Here is a tiny trained network, its code and every weight. The questions are about switching its units off for an input and a class, where a switched-off unit gives its printed mean instead of its output.

import numpy as np


def w(rows, s, z=0):
    codes = np.array(rows[::2]) - 128.0
    scale = np.full(codes.shape[1], s)
    scale[-1] = z or s
    return codes * scale


def f(y):
    return np.maximum(y, 0)


def log_softmax(a):
    a = a - a.max(-1, keepdims=True)
    return a - np.log(np.exp(a).sum(-1, keepdims=True))


def net(x, mask):
    res = np.array(x, float).reshape(1, 6) / 4 @ E
    y = f(res @ A[0][:, :-1].T + A[0][:, -1])
    res = res + np.where(mask, y, B[0][:, -1]) @ B[0][:, :-1]
    return log_softmax(res[-1] @ U[:, :-1].T + U[:, -1])


A, B = {}, {}
E = w([
[150,132,127],'x0',
[74,208,97],'x1',
[127,129,125],'x2',
[107,109,4],'x3',
[122,128,129],'x4',
[98,124,131],'x5',
],0.012)
A[0] = w([
[120,158,59,102],'N0',
[132,31,57,63],'N1',
[106,199,97,48],'N2',
[149,50,102,138],'N3',
[108,178,118,6],'N4',
[136,4,138,2],'N5',
],0.014,0.0059)
B[0] = w([
[155,89,196,233],'N0',
[167,133,248,254],'N1',
[120,184,85,203],'N2',
[48,125,38,239],'N3',
[189,205,109,157],'N4',
[176,254,89,239],'N5',
],0.016,0.0065)
U = w([
[108,158,2,38],'0',
[82,42,84,253],'1',
[81,50,92,214],'2',
[107,60,203,23],'3',
],0.0086,0.0076)

Each question gives the input, the list of numbers given to net, and the class t.
The units are the neurons (one row each of A and B). Each row of codes is followed by its name. A weight is (code - 128) times the scale printed after its matrix; where a second scale follows, it is the last column's (A, B and U).
mask holds one flag per neuron, in row order. A switched-off neuron (its flag False) gives its mean, the last column of its row in B, instead of its output. The means were averaged over made-up inputs and are rounded, as every weight is.
A unit's drop is (log p(t) with every unit on - log p(t) with that unit switched off) / (log p(t) with every unit on - log p(t) with every unit switched off).
The circuit of an input: a set's keep is (log p(t) with only the set's units on - log p(t) with every unit switched off) / (log p(t) with every unit on - log p(t) with every unit switched off). Starting from all 6 units, units are removed one at a time, each time the one whose removal leaves the highest keep (on an exact tie, the one counted first), for as long as the keep stays at least 0.8.
circuit, biggest first: the units of the circuit, biggest drop first
unit that matters most: the unit with the biggest drop
top k neurons: the k neurons with the biggest drops, biggest first
drop of u: that unit's drop, to one decimal
input [3,8,8,-8,7,-3], class 0: unit that matters most -> N1
input [7,-5,2,-1,-2,7], class 0: circuit, biggest first -> [N5 N0]
input [4,-6,-6,-3,1,-5], class 0: circuit, biggest first -> [N5 N1]
input [4,4,-4,5,-4,5], class 3: top 3 neurons -> [N0 N3 N5]
input [0,-1,-5,8,5,5], class 3: top 2 neurons -> [N1 N0]
input [6,-5,2,-5,2,-5], class 0: circuit, biggest first -> [N1 N5]
input [8,-7,-5,-8,8,1], class 2: top 4 neurons -> [N1 N0 N2 N4]
input [6,-8,6,0,-2,-5], class 0: top 2 neurons -> [N5 N3]
input [-8,-8,-8,5,4,-8], class 0: top 3 neurons -> [N5 N3 N0]
input [1,-6,4,-3,-1,-7], class 0: circuit, biggest first -> [N5 N1]
input [-5,-3,1,4,0,-3], class 3: top 2 neurons -> [N1 N2]
input [-5,4,0,5,7,-8], class 2: top 2 neurons -> [N0 N5]
input [-5,-1,-1,7,5,-7], class 3: top 2 neurons -> [N1 N0]
input [-1,-8,-1,1,2,0], class 0: top 2 neurons -> [N5 N3]
input [-5,7,-4,8,-5,-8], class 3: circuit, biggest first -> [N0]
input [5,-6,1,4,-4,8], class 0: top 3 neurons -> [N5 N3 N0]
input [3,1,3,4,3,7], class 3: drop of N3 -> 0.2
input [6,-1,1,5,-1,1], class 3: drop of N1 -> 0.7
input [2,-7,7,-2,7,5], class 0: drop of N4 -> 0.0
input [6,3,7,6,8,-2], class 2: unit that matters most -> N2
input [7,0,2,6,3,-8], class 3: drop of N3 -> -0.1
